Look-ups in named tables: a row name and a column name give one cell, copied from the table.

Tem
|  | Kepana | Kevuf | Dirino | Zazuf | Fom |
|---|---|---|---|---|---|
| Fitotav | 65.72 | 45.25 | 22.03 | 36.59 | 58.64 |
| Kasekod | 33.95 | 15.51 | 24.53 | 48.62 | 58.98 |
| Rotaza | 65.41 | 38.12 | 13.76 | 37.56 | 57.62 |
| Lum | 74.07 | 49.69 | 17.05 | 36.55 | 57.65 |
| Dulit | 28.40 | 47.74 | 74.59 | 58.64 | 33.22 |
| Vab | 86.44 | 70.67 | 37.48 | 33.26 | 52.75 |
| Pemanat | 77.06 | 61.80 | 34.30 | 32.70 | 55.08 |
| Mov | 7.86 | 28.16 | 59.65 | 57.27 | 36.72 |
| Vok | 75.12 | 41.65 | 12.05 | 33.76 | 57.99 |
| Mezuze | 42.17 | 72.95 | 79.02 | 48.69 | 35.67 |
| Momurip | 24.56 | 37.94 | 66.93 | 64.61 | 35.97 |
| Zik | 73.72 | 46.09 | 18.79 | 34.83 | 60.35 |

Zazuf of Fitotav = 36.59
Zazuf of Vok = 33.76
Dirino of Kasekod = 24.53
Kevuf of Dulit = 47.74
Zazuf of Kasekod = 48.62
Zazuf of Zik = 34.83

Rupi
         Dozo  Pufebot
Bagodis   0.2      1.0
Dobetav   0.3      1.0
Desaf     0.7      0.6
Fini      0.6      0.6

What is the Pufebot of Bagodis in Rupi?
1.0
What is the Pufebot of Fini in Rupi?
0.6
What is the Dozo of Desaf in Rupi?
0.7
What is the Dozo of Dobetav in Rupi?
0.3
What is the Pufebot of Desaf in Rupi?
0.6
What is the Pufebot of Dobetav in Rupi?
1.0
What is the Dozo of Fini in Rupi?
0.6
What is the Dozo of Bagodis in Rupi?
0.2
Which row has the largest Dozo? Desaf

Zil:
,Lun,Dopir,Lizek,Ratorok,Sav,Mer,Nololav,Fop
Bapof,217,30,166,208,56,228,190,60
Livi,240,201,128,217,57,87,189,54
Gogif,28,47,127,42,221,217,62,221
Nek,178,14,161,178,87,238,168,89
Gezedo,207,140,138,190,79,139,170,79
Memeg,26,200,88,37,238,95,51,237
Bon,10,47,123,31,235,217,55,234
Nif,100,152,111,110,165,132,108,172

What is the Ratorok of Nek in Zil? 178
What is the Mer of Bon in Zil? 217
What is the Lun of Gogif in Zil? 28
What is the Lizek of Nek in Zil? 161
What is the Sav of Bon in Zil? 235
What is the Lizek of Memeg in Zil? 88
What is the Nololav of Memeg in Zil? 51
What is the Ratorok of Bapof in Zil? 208
What is the Fop of Bapof in Zil? 60
What is the Ratorok of Nif in Zil? 110
What is the Fop of Memeg in Zil? 237
Which row has the largest Ratorok? Livi

Vebotik
cols = Nugo, Fovusa, Dup, Zesiz, Tasev
Nugesug: [4.0, -0.8, -0.5, -4.3, -0.6]
Pufem: [-2.4, 1.5, -1.0, -6.5, 1.6]
Miveda: [-7.0, 1.3, -0.5, 2.8, 0.1]
Zoz: [-7.0, 2.9, 1.5, -0.2, -0.5]
Zat: [-3.6, 0.1, -0.8, 5.5, 0.3]
Bos: [2.9, -1.0, -1.0, 3.6, -2.8]
Pimazok: [5.0, -2.3, -0.7, -6.3, 1.7]
Zin: [-6.2, 1.6, 0.1, -2.1, 1.8]

Fovusa of Miveda: 1.3
Dup of Zoz: 1.5
Fovusa of Nugesug: -0.8
Dup of Bos: -1.0
Fovusa of Zoz: 2.9
Zesiz of Pufem: -6.5
Zesiz of Zin: -2.1
Zesiz of Zat: 5.5
Nugo of Zoz: -7.0
Dup of Zat: -0.8
Nugo of Zat: -3.6
Zesiz of Miveda: 2.8
Nugo of Miveda: -7.0
Dup of Miveda: -0.5
Nugo of Zin: -6.2
Row with the largest Dup: Zoz

Table Pilo
          Bobo  Dopud   Muzi  Ginome   Dom    Lod    Tak    Zed    Nep  Godunoz
Fikaton  -8616  -5157  -3355    5873  8047  -8738   5925  -5147  -8167     6479
Mami      1549   4196  -2233   -7605  4825  -6458  -7383  -1378  -5541     3183
Tasel     2515   5232  -2352   -8836  1963  -3862  -8666   -689  -3001      659

Mami, Lod -> -6458
Fikaton, Dom -> 8047
Mami, Dom -> 4825
Tasel, Muzi -> -2352
Tasel, Zed -> -689
Tasel, Nep -> -3001
Mami, Ginome -> -7605
Tasel, Godunoz -> 659
Which row has the largest Godunoz? Fikaton

Fega:
cols = Rol, Rurigip, Mafu, Datoziz, Dibemob, Fip, Zor, Pul
Nit: [3.242, 3.477, 4.200, 1.479, 5.718, 4.962, 1.938, 4.165]
Pef: [5.742, 4.049, 3.541, 4.983, 6.811, 3.384, 5.137, 4.752]
Rim: [4.813, 2.870, 5.101, 5.395, 8.135, 2.614, 5.807, 6.588]
Rus: [4.008, 5.547, 4.742, 6.425, 0.348, 3.910, 4.709, 3.782]

What is the Zor of Nit in Fega?
1.938
What is the Dibemob of Pef in Fega?
6.811
What is the Datoziz of Rus in Fega?
6.425
What is the Pul of Nit in Fega?
4.165
What is the Datoziz of Rim in Fega?
5.395
What is the Datoziz of Pef in Fega?
4.983
What is the Fip of Nit in Fega?
4.962
What is the Mafu of Pef in Fega?
3.541
What is the Rurigip of Nit in Fega?
3.477
What is the Datoziz of Nit in Fega?
1.479
What is the Fip of Pef in Fega?
3.384
What is the Rol of Pef in Fega?
5.742
What is the Pul of Rus in Fega?
3.782
What is the Zor of Pef in Fega?
5.137
What is the Fip of Rus in Fega?
3.910

Vete.csv
,Sililud,Mitago,Rufa,Gedudip,Kegi,Kepi,Bina,Tol,Loven
Reb,168,106,73,93,166,78,134,161,88
Kedu,70,99,208,123,144,212,95,136,120
Fogizon,81,102,194,217,50,197,82,54,201
Ronuse,206,108,32,236,13,27,115,38,212

What is the Loven of Fogizon in Vete?
201
What is the Rufa of Ronuse in Vete?
32
What is the Sililud of Fogizon in Vete?
81
What is the Kegi of Reb in Vete?
166
What is the Tol of Reb in Vete?
161
What is the Gedudip of Reb in Vete?
93
What is the Gedudip of Ronuse in Vete?
236
What is the Sililud of Ronuse in Vete?
206
Row with the largest Rufa: Kedu

Table Fogivu
	Pinavef	Mem
Fusuneb	237	161
Pov	74	102
Rato	146	132
Kig	237	161
Tamar	219	161
Kivug	92	117
Bemo	237	154
Nel	128	124
Dab	37	79
Zil	19	79
Buba	146	139

Fusuneb, Mem -> 161
Nel, Mem -> 124
Dab, Pinavef -> 37
Fusuneb, Pinavef -> 237
Zil, Pinavef -> 19
Rato, Pinavef -> 146
Buba, Pinavef -> 146
Tamar, Mem -> 161
Pov, Pinavef -> 74
Zil, Mem -> 79
Bemo, Mem -> 154
Tamar, Pinavef -> 219
Bemo, Pinavef -> 237
Kig, Pinavef -> 237

Zifiga:
        Suk  Nelab  Mepu  Tele  Rar  Fegufov  Fiv  Mozir  Nav  Miz
Fure     13     19    21    31   -3      -14   28     28   23  -10
Des      13     40    14   -50   17        0  -53      2  -30   45
Teb      32     16    12    -2   27       11   15     -1   14   23
Zorige   27      3    21    29    8       13    2      5   -6   73
Deruz    15      3   -16   -10   -5      -24   31     10   16  -34
Dekuro  -17     22    16    16   -8        9   -6     40   -1    7
Fot     -40     14     4    13   -3       48  -16     50  -10   19
Vudoze   -7      7    15    39   24       66   18     36   20   28
Tok       3     19    22    16   25       43   -3     22    6   43
Maf     -40     16    27    52   12       85  -10     63    3   47
Digu     -7     48    -4    56   16        2   30     36   -1    6
Sar      30     -4   -13    -9   47       55   31     -8   21   25
Lufuzo  -24     -8    -7    46  -14       39   43     43    6  -32

Rar of Fure is -3
Rar of Sar is 47
Mepu of Vudoze is 15
Nav of Zorige is -6
Nav of Maf is 3
Rar of Zorige is 8
Nav of Sar is 21
Fegufov of Maf is 85
Mepu of Des is 14

Vap =
|  | Zuti | Gem | Neru | Vog |
|---|---|---|---|---|
| Navekub | 0.4 | 0.5 | 0.6 | 0.5 |
| Lel | 0.4 | 0.6 | 0.7 | 0.6 |
| Bilus | 0.6 | 0.5 | 0.4 | 0.4 |
| Bub | 0.7 | 0.3 | 0.2 | 0.3 |
| Mepasuf | 0.7 | 0.4 | 0.2 | 0.4 |
| Dem | 0.3 | 0.6 | 0.8 | 0.6 |
| Vepogek | 0.4 | 0.5 | 0.6 | 0.5 |

Vog of Dem = 0.6
Neru of Vepogek = 0.6
Vog of Vepogek = 0.5
Zuti of Navekub = 0.4
Vog of Bub = 0.3
Zuti of Lel = 0.4
Zuti of Mepasuf = 0.7
Vog of Navekub = 0.5
Zuti of Bilus = 0.6
Gem of Bub = 0.3
Gem of Mepasuf = 0.4
Neru of Navekub = 0.6
Neru of Mepasuf = 0.2
Gem of Bilus = 0.5
Neru of Dem = 0.8
Gem of Navekub = 0.5
Vog of Bilus = 0.4
Gem of Vepogek = 0.5
Vog of Lel = 0.6
Zuti of Dem = 0.3

Table Peb
         Vin  Kinik  Laduded  Nop  Deg  Magu  Gado  Sesa  Lofike
Nodulo    42     64       50   49   24    44    51    50      77
Kiso      21     46       45   77   34    63    50    54      44
Lof       47     55       39   57   70    33    33    58      61
Gitedu    30     67       37   66   63    57    37    46      54
Pusagug   29     66       64   49   73    45    33    55      59
Gomu      45     48       64   60   30    44    28    49      40
Kegapab   32     43       64   51   33    45    29    46      48
Paf       48     51       34   58   64    31    33    59      56
Tid       44     44       31   59   59    31    36    60      51
Kolatom   47     55       39   57   70    33    33    58      61
Mapi      46     56       40   57   71    34    34    58      62
Satore    37     62       51   54   75    40    34    56      63

Sesa of Gitedu is 46
Deg of Pusagug is 73
Deg of Satore is 75
Lofike of Kiso is 44
Gado of Tid is 36
Kinik of Lof is 55
Laduded of Pusagug is 64
Kinik of Gomu is 48
Sesa of Satore is 56
Magu of Kegapab is 45
Sesa of Kegapab is 46
Gado of Lof is 33
Lofike of Pusagug is 59
Kinik of Gitedu is 67

Mak:
,Ris,Zepebot,Gifo,Dubine,Duf,Zerenas,Mudira,Reri,Sidudo,Rof
Gapu,176,162,45,113,162,196,65,193,234,67
Zupubi,184,165,36,117,168,189,63,178,217,61
Dit,222,173,27,139,192,157,72,119,145,69
Tulom,214,173,26,132,186,165,67,134,160,65
Muso,190,166,35,116,171,185,59,172,211,60
Simig,193,167,32,120,174,184,62,163,201,62
Dulut,205,169,26,126,181,173,63,143,178,54
Bel,198,167,31,119,175,178,62,159,194,63
Linufig,216,173,24,135,189,161,66,126,155,64
Temub,209,170,23,126,183,168,67,140,170,62
Buvavo,201,168,24,124,178,176,62,152,186,61
Feruk,182,162,42,114,166,193,62,185,225,63

Temub, Ris => 209
Dulut, Zepebot => 169
Temub, Sidudo => 170
Simig, Zerenas => 184
Dulut, Duf => 181
Gapu, Reri => 193
Row with the largest Mudira: Dit

